Below are the code and all the weights of a small trained network. Each question names an input and a target symbol and asks about switching units off, where a switched-off unit gives its printed mean instead of its output.

import numpy as np


def w(rows, s, z=0):
    codes = np.array(rows[::2]) - 128.0
    scale = np.full(codes.shape[1], s)
    scale[-1] = z or s
    return codes * scale


def norm(h):
    return h / np.sqrt((h * h).mean(-1, keepdims=True) + 1e-5)


def f(y):
    return y / 2 * (1 + np.tanh(0.7978845608 * (y + 0.044715 * y**3)))


def softmax(a):
    e = np.exp(a - a.max(-1, keepdims=True))
    return e / e.sum(-1, keepdims=True)


def log_softmax(a):
    a = a - a.max(-1, keepdims=True)
    return a - np.log(np.exp(a).sum(-1, keepdims=True))


def net(x, mask):
    ids = ['αβγδεζηθμπσφψω'.index(c) for c in x.split()]
    T = len(ids)
    res = E[ids] + P[:T]
    u = 0
    for l in range(2):
        r = norm(res)
        for j in range(2):
            rows = slice(3 * j, 3 * j + 3)
            q, k, v = (r @ M[l][rows].T for M in (Q, K, V))
            z = softmax(np.where(np.tri(T) > 0, q @ k.T / 3**0.5, -1e9)) @ v
            o = O[l][rows]
            res = res + np.where(mask[u + j], z, o[:, -1]) @ o[:, :-1]
        u += 2
        y = f(norm(res) @ A[l][:, :-1].T + A[l][:, -1])
        res = res + np.where(mask[u : u + 4], y, B[l][:, -1]) @ B[l][:, :-1]
        u += 4
    return log_softmax(norm(res)[-1] @ U[:, :-1].T + U[:, -1])


Q, K, V, O, A, B = {}, {}, {}, {}, {}, {}
E = w([
[208,114,85,204,104,95,125,131,197,139],'α',
[169,21,91,76,110,117,126,107,132,136],'β',
[81,201,89,43,111,64,119,173,182,103],'γ',
[70,149,127,87,122,131,203,174,65,156],'δ',
[130,42,160,88,63,98,112,206,175,126],'ε',
[90,159,130,54,151,27,120,138,126,106],'ζ',
[177,168,70,98,188,103,165,90,112,112],'η',
[146,135,136,1,125,132,172,166,126,91],'θ',
[156,175,48,113,67,74,177,111,96,92],'μ',
[145,191,167,167,138,99,131,167,112,189],'π',
[212,229,198,128,170,97,212,185,152,174],'σ',
[84,93,118,215,21,117,174,162,231,119],'φ',
[116,112,66,201,103,98,85,156,117,118],'ψ',
[224,141,114,210,192,129,152,164,108,137],'ω',
],0.017)
P = w([
[128,168,143,148,126,186,60,102,103,125],'0',
[136,104,9,86,158,116,152,159,140,127],'1',
[122,139,126,174,83,112,132,100,92,148],'2',
[131,88,35,105,170,116,144,175,141,125],'3',
[107,103,157,164,103,108,117,98,105,123],'4',
[116,74,44,109,177,119,141,179,137,120],'5',
[127,112,137,179,96,108,133,97,95,141],'6',
[136,95,47,117,170,114,154,192,142,138],'7',
[135,105,151,170,107,97,131,102,99,143],'8',
[120,76,47,109,175,116,146,187,140,129],'9',
[120,107,164,156,123,87,125,104,93,128],'10',
[127,76,54,104,175,118,147,188,133,136],'11',
[137,113,145,168,118,78,141,99,82,142],'12',
[137,91,56,118,169,128,146,196,133,159],'13',
],0.015)
Q[0] = w([
[116,72,97,117,168,170,135,176,142,196],'L0H1',
[139,139,71,104,185,63,85,180,110,106],'L0H1',
[110,92,121,102,167,95,168,144,176,168],'L0H1',
[103,88,190,125,159,93,101,4,143,173],'L0H2',
[159,75,91,115,178,136,111,172,159,146],'L0H2',
[130,117,70,117,147,115,196,163,147,175],'L0H2',
],0.011)
K[0] = w([
[166,146,164,119,130,222,37,62,62,88],'L0H1',
[146,163,106,78,146,171,91,143,135,122],'L0H1',
[147,122,151,174,82,153,57,113,116,131],'L0H1',
[90,132,185,89,179,2,119,77,164,166],'L0H2',
[135,125,134,117,126,211,72,89,181,110],'L0H2',
[178,132,100,121,83,212,123,82,116,88],'L0H2',
],0.0099)
V[0] = w([
[121,113,81,62,121,73,84,121,84,163],'L0H1',
[83,131,203,109,72,81,72,116,163,198],'L0H1',
[159,94,155,97,88,185,89,10,71,192],'L0H1',
[74,190,99,145,152,253,173,43,214,122],'L0H2',
[165,140,86,161,82,196,178,217,86,100],'L0H2',
[161,169,123,130,62,194,120,147,146,157],'L0H2',
],0.0057)
O[0] = w([
[212,95,184,128,149,127,82,131,139,147,207],'L0H1',
[112,174,75,176,69,104,184,149,79,115,72],'L0H1',
[158,56,73,135,1,238,177,98,117,87,36],'L0H1',
[66,160,115,128,178,211,115,152,87,132,54],'L0H2',
[108,126,223,92,158,23,135,208,121,47,253],'L0H2',
[78,112,111,155,139,153,97,74,133,95,188],'L0H2',
],0.0086,0.0034)
A[0] = w([
[113,153,82,103,169,117,121,149,173,85,162],'L0N1',
[140,1,108,102,153,135,156,129,129,142,119],'L0N2',
[73,114,209,210,79,99,118,107,82,141,253],'L0N3',
[110,71,67,157,173,78,80,107,131,153,142],'L0N4',
],0.009,0.0015)
B[0] = w([
[120,130,189,255,89,187,151,222,74,223,236],'L0N1',
[119,193,152,240,95,124,142,164,89,171,216],'L0N2',
[95,70,101,156,136,19,98,84,135,196,215],'L0N3',
[198,216,112,30,160,135,205,169,175,144,253],'L0N4',
],0.0095,0.0053)
Q[1] = w([
[137,205,149,111,52,90,148,55,169,134],'L1H1',
[122,86,157,154,148,56,38,40,49,171],'L1H1',
[132,132,75,172,146,135,216,254,158,154],'L1H1',
[143,110,32,120,130,217,149,245,161,125],'L1H2',
[163,122,90,200,139,154,147,164,150,122],'L1H2',
[91,87,108,109,154,122,217,225,94,84],'L1H2',
],0.0086)
K[1] = w([
[133,141,84,104,87,133,237,152,192,173],'L1H1',
[131,6,124,130,175,29,175,152,99,218],'L1H1',
[138,207,105,209,130,145,2,114,79,89],'L1H1',
[125,227,48,133,95,244,47,72,63,73],'L1H2',
[111,110,48,165,92,146,127,12,122,70],'L1H2',
[75,188,157,116,114,189,16,90,68,19],'L1H2',
],0.0077)
V[1] = w([
[164,20,101,146,127,135,67,191,105,128],'L1H1',
[136,127,140,151,119,175,151,201,195,145],'L1H1',
[86,126,87,173,135,127,117,152,1,237],'L1H1',
[58,147,141,30,137,153,55,191,133,199],'L1H2',
[84,127,198,123,141,71,198,174,40,54],'L1H2',
[129,115,212,178,161,181,117,82,85,139],'L1H2',
],0.0087)
O[1] = w([
[189,152,229,140,107,193,84,174,33,144,152],'L1H1',
[144,208,121,154,41,152,184,88,142,39,84],'L1H1',
[134,96,131,35,129,173,136,2,98,130,255],'L1H1',
[141,157,178,32,46,127,29,135,203,136,131],'L1H2',
[135,108,228,164,149,196,150,195,139,55,149],'L1H2',
[98,92,175,157,148,97,196,68,174,206,71],'L1H2',
],0.0089,0.0059)
A[1] = w([
[211,167,65,211,168,142,3,12,168,97,63],'L1N1',
[108,185,105,233,130,171,151,250,82,81,64],'L1N2',
[53,17,141,170,17,96,101,159,142,114,2],'L1N3',
[141,97,45,123,122,66,162,145,92,103,164],'L1N4',
],0.0076,0.004)
B[1] = w([
[111,162,100,142,136,179,223,198,211,92,143],'L1N1',
[127,158,132,79,154,127,73,28,147,90,252],'L1N2',
[120,200,116,45,163,150,143,161,28,116,168],'L1N3',
[140,72,253,145,125,110,92,145,129,40,246],'L1N4',
],0.014,0.0046)
U = w([
[83,199,78,174,128,65,143,116,67,128,168],'α',
[178,109,135,179,78,163,133,80,108,137,253],'β',
[158,156,85,39,95,85,160,84,166,156,113],'γ',
[148,75,200,103,116,207,132,174,171,120,114],'δ',
[155,97,146,128,150,116,71,68,138,29,121],'ε',
[146,55,62,114,145,62,76,184,165,125,112],'ζ',
[108,123,135,173,110,101,111,82,146,254,212],'η',
[110,229,172,168,88,133,55,134,155,155,147],'θ',
[127,95,132,190,252,163,114,177,125,126,106],'μ',
[123,8,134,55,176,140,161,84,123,144,116],'π',
[102,98,93,147,144,116,209,167,200,79,182],'σ',
[127,177,86,53,217,169,177,97,114,96,154],'φ',
[188,159,114,102,130,148,96,196,30,174,7],'ψ',
[98,193,215,176,142,124,202,90,136,182,37],'ω',
],0.0094,0.0033)

Each question gives the input, a string of symbols that net reads in full, and the target symbol t.
The units are the heads (3 rows each of Q, K, V and O) and the neurons (one row each of A and B). Each row of codes is followed by its name. A weight is (code - 128) times the scale printed after its matrix; where a second scale follows, it is the last column's (O, A, B and U).
mask holds one flag per unit, layer by layer, with each layer's heads first. A switched-off unit (its flag False) gives its mean, the last column of its rows in O or B, instead of its output. The means were averaged over made-up inputs and are rounded, as every weight is.
A unit's drop is (log p(t) with every unit on - log p(t) with that unit switched off) / (log p(t) with every unit on - log p(t) with every unit switched off).
The circuit of an input: a set's keep is (log p(t) with only the set's units on - log p(t) with every unit switched off) / (log p(t) with every unit on - log p(t) with every unit switched off). Starting from all 12 units, units are removed one at a time, each time the one whose removal leaves the highest keep (on an exact tie, the one counted first), for as long as the keep stays at least 0.8.
circuit, biggest first: the units of the circuit, biggest drop first
unit that matters most: the unit with the biggest drop
top k neurons: the k neurons with the biggest drops, biggest first
top k neurons in layer l: the k neurons of layer l with the biggest drops, biggest first
which heads matter: for each layer, one digit per head in row order, 1 if its drop is at least 0.15 and else 0, layers parted by /
input β η φ, target α: which heads matter -> 00 / 00
input μ ε ζ, target γ: circuit, biggest first -> [L0H2, L0N1]
input ζ γ ω θ η, target φ: circuit, biggest first -> [L0H2, L1N1]
input ζ ω σ ψ π σ ψ ω ω δ ψ θ ζ μ, target ζ: which heads matter -> 01 / 11
input α δ δ θ δ ψ ψ ψ ε, target ψ: circuit, biggest first -> [L1N3]
input σ ψ θ π α μ μ, target ε: top 2 neurons -> [L0N1, L0N2]
input γ μ μ μ δ μ ε α μ δ, target γ: which heads matter -> 01 / 11
input α α ψ ε ζ ε η α σ σ φ ψ σ γ, target α: circuit, biggest first -> [L1H2, L0H1, L0N1]
input φ ψ ω ψ, target φ: circuit, biggest first -> [L0N4, L0H2]
input η π σ π δ μ ψ μ ε ψ θ π, target η: circuit, biggest first -> [L1H2, L0H1]
input α φ μ ψ π θ φ φ π ε, target α: circuit, biggest first -> [L0N2, L1H2, L0H1]
input ζ γ ζ π β μ σ μ β ζ μ μ β γ, target ζ: which heads matter -> 11 / 11
input α ε ψ ζ π ζ η α θ ψ δ, target π: circuit, biggest first -> [L1H1, L0N3, L0N2]
input φ ψ α ω γ ψ ε σ μ ω φ γ γ μ, target φ: circuit, biggest first -> [L0H2, L0H1, L1H1]
input γ μ σ γ, target γ: top 2 neurons -> [L1N4, L0N1]
input π β φ β θ π α φ, target π: unit that matters most -> L1H1
input ε ζ θ μ γ μ π ζ μ ε α ψ, target ε: circuit, biggest first -> [L1N2, L0H1]
input δ ψ γ σ ζ μ φ μ, target δ: which heads matter -> 01 / 01
input ω ψ δ ψ ψ ε μ, target ε: which heads matter -> 00 / 00
input η α π γ β, target β: circuit, biggest first -> [L0N2, L0H1]
input δ ψ ψ ε β α θ δ δ ψ π, target η: circuit, biggest first -> [L0N3]
input φ θ ψ β, target φ: top 3 neurons in layer 0 -> [L0N4, L0N2, L0N3]
input μ δ ω η θ ψ β θ ψ θ δ π, target μ: which heads matter -> 11 / 11
input ζ μ μ η δ σ, target ζ: which heads matter -> 01 / 11
input α ω ε γ η δ ζ β γ ζ ε ψ η ψ, target α: circuit, biggest first -> [L1H2, L1H1]
